Here is a tiny trained network, its code and every weight. The questions are about switching its units off for an input and a class, where a switched-off unit gives its printed mean instead of its output.

import numpy as np


def w(rows, s, z=0):
    codes = np.array(rows[::2]) - 128.0
    scale = np.full(codes.shape[1], s)
    scale[-1] = z or s
    return codes * scale


def norm(h):
    return h / np.sqrt((h * h).mean(-1, keepdims=True) + 1e-5)


def f(y):
    return y / 2 * (1 + np.tanh(0.7978845608 * (y + 0.044715 * y**3)))


def log_softmax(a):
    a = a - a.max(-1, keepdims=True)
    return a - np.log(np.exp(a).sum(-1, keepdims=True))


def net(x, mask):
    res = np.array(x, float).reshape(1, 6) / 4 @ E
    u = 0
    for l in range(4):
        y = f(norm(res) @ A[l][:, :-1].T + A[l][:, -1])
        res = res + np.where(mask[u : u + 6], y, B[l][:, -1]) @ B[l][:, :-1]
        u += 6
    return log_softmax(norm(res)[-1] @ U[:, :-1].T + U[:, -1])


A, B = {}, {}
E = w([
[87,123,150,78,104,254],'x0',
[30,190,82,219,143,151],'x1',
[210,194,211,190,118,173],'x2',
[184,135,47,101,211,126],'x3',
[90,59,203,129,171,55],'x4',
[178,57,175,201,145,168],'x5',
],0.0088)
A[0] = w([
[147,161,199,153,146,149,82],'L0N1',
[141,155,173,124,106,166,74],'L0N2',
[180,253,151,180,148,97,2],'L0N3',
[83,110,173,105,58,149,78],'L0N4',
[70,158,114,105,180,198,93],'L0N5',
[134,125,146,133,90,121,75],'L0N6',
],0.011,0.006)
B[0] = w([
[89,148,73,130,138,67,199],'L0N1',
[81,151,85,93,58,142,162],'L0N2',
[194,139,96,247,66,95,250],'L0N3',
[121,227,194,106,68,96,218],'L0N4',
[116,84,140,159,187,183,252],'L0N5',
[123,94,177,123,102,169,102],'L0N6',
],0.011,0.0027)
A[1] = w([
[157,160,13,152,251,112,154],'L1N1',
[209,85,142,108,138,113,88],'L1N2',
[82,67,192,207,184,143,124],'L1N3',
[153,118,46,123,53,215,39],'L1N4',
[224,73,153,43,135,98,1],'L1N5',
[172,126,158,71,255,124,98],'L1N6',
],0.0089,0.0041)
B[1] = w([
[54,115,145,153,67,103,253],'L1N1',
[220,92,186,154,101,98,153],'L1N2',
[115,187,166,104,206,167,183],'L1N3',
[188,117,63,121,166,141,159],'L1N4',
[176,2,139,63,133,107,164],'L1N5',
[67,35,170,115,68,128,168],'L1N6',
],0.01,0.0061)
A[2] = w([
[120,89,219,226,178,54,1],'L2N1',
[178,141,254,168,105,164,67],'L2N2',
[161,94,59,133,100,235,102],'L2N3',
[174,87,102,144,122,250,97],'L2N4',
[137,178,124,195,108,183,130],'L2N5',
[65,139,43,90,141,49,83],'L2N6',
],0.0098,0.005)
B[2] = w([
[176,207,100,13,207,124,217],'L2N1',
[48,175,4,55,120,35,211],'L2N2',
[167,198,97,9,187,168,205],'L2N3',
[188,221,123,85,109,141,199],'L2N4',
[207,111,171,109,118,89,255],'L2N5',
[93,112,1,161,98,159,208],'L2N6',
],0.0093,0.0037)
A[3] = w([
[80,125,65,10,204,120,85],'L3N1',
[202,179,123,163,149,95,64],'L3N2',
[120,188,206,118,81,108,39],'L3N3',
[67,56,61,140,110,109,72],'L3N4',
[128,170,142,80,2,215,36],'L3N5',
[203,151,111,127,56,4,251],'L3N6',
],0.0088,0.0026)
B[3] = w([
[140,119,123,227,152,53,198],'L3N1',
[134,168,175,234,147,72,164],'L3N2',
[65,68,120,190,13,33,152],'L3N3',
[177,52,36,144,156,198,160],'L3N4',
[62,183,96,11,88,2,178],'L3N5',
[120,61,178,189,107,249,254],'L3N6',
],0.0071,0.0075)
U = w([
[58,85,163,138,193,154,26],'0',
[72,195,183,172,205,242,2],'1',
[194,31,189,83,128,119,199],'2',
[118,161,165,121,251,31,51],'3',
[93,102,12,167,140,127,153],'4',
[57,165,178,88,27,94,141],'5',
[199,189,148,254,106,109,173],'6',
[201,212,96,30,143,151,185],'7',
],0.019,0.0049)

Each question gives the input, the list of numbers given to net, and the class t.
The units are the neurons (one row each of A and B). Each row of codes is followed by its name. A weight is (code - 128) times the scale printed after its matrix; where a second scale follows, it is the last column's (A, B and U).
mask holds one flag per neuron, layer by layer. A switched-off neuron (its flag False) gives its mean, the last column of its row in B, instead of its output. The means were averaged over made-up inputs and are rounded, as every weight is.
A unit's drop is (log p(t) with every unit on - log p(t) with that unit switched off) / (log p(t) with every unit on - log p(t) with every unit switched off).
The circuit of an input: a set's keep is (log p(t) with only the set's units on - log p(t) with every unit switched off) / (log p(t) with every unit on - log p(t) with every unit switched off). Starting from the 12 units with the biggest drops (on a tie, the unit counted first), units are removed one at a time, each time the one whose removal leaves the highest keep (on an exact tie, the one counted first), for as long as the keep stays at least 0.8.
circuit, biggest first: the units of the circuit, biggest drop first
most important unit: the unit with the biggest drop
top k neurons: the k neurons with the biggest drops, biggest first
top k neurons in layer l: the k neurons of layer l with the biggest drops, biggest first
drop when u is switched off: that unit's drop, to one decimal
input [3,-5,-2,6,1,-7], class 2: circuit, biggest first -> L1N5, L1N6
input [-3,5,-5,-7,0,-1], class 4: circuit, biggest first -> L3N4
input [-8,-8,-8,8,-8,-1], class 2: circuit, biggest first -> L1N5, L3N6
input [5,-2,2,-1,6,4], class 5: circuit, biggest first -> L0N4, L3N3
input [-5,-1,-5,-8,3,-6], class 4: circuit, biggest first -> L2N6, L3N4
input [-6,5,0,-3,4,-1], class 3: top 2 neurons -> L2N1, L1N3
input [0,5,-4,6,1,6], class 1: circuit, biggest first -> L1N3, L2N2
input [-4,-7,8,-8,7,1], class 3: circuit, biggest first -> L2N1, L2N2
input [7,7,4,-7,-7,-1], class 7: top 2 neurons in layer 1 -> L1N1, L1N4
input [5,8,-1,1,-8,-7], class 7: circuit, biggest first -> L2N3, L1N4
input [-7,-4,5,-1,5,1], class 3: top 2 neurons in layer 3 -> L3N2, L3N4
input [6,2,8,2,8,4], class 3: top 2 neurons -> L2N2, L3N6
input [-2,-1,2,1,6,2], class 3: top 2 neurons -> L1N3, L2N1
input [4,-3,8,-1,7,-2], class 5: most important unit -> L0N2
input [-8,-4,2,-4,3,7], class 3: top 3 neurons in layer 2 -> L2N1, L2N2, L2N5
input [7,3,-6,-3,2,5], class 1: top 2 neurons -> L0N5, L1N3
input [8,4,2,4,-2,-1], class 7: top 2 neurons -> L2N4, L2N3
input [-1,-4,-4,3,-5,0], class 2: top 2 neurons in layer 1 -> L1N5, L1N2
input [-6,-3,0,-2,7,7], class 3: top 3 neurons -> L2N1, L1N3, L2N2
input [4,-7,-6,-8,-3,6], class 5: circuit, biggest first -> L0N4
input [-7,-4,-3,1,4,-5], class 2: top 3 neurons in layer 1 -> L1N5, L1N2, L1N6
input [-3,-5,3,-1,-2,-5], class 6: top 2 neurons in layer 1 -> L1N6, L1N1
input [-5,7,6,-2,8,2], class 3: drop when L2N1 is switched off -> 0.7
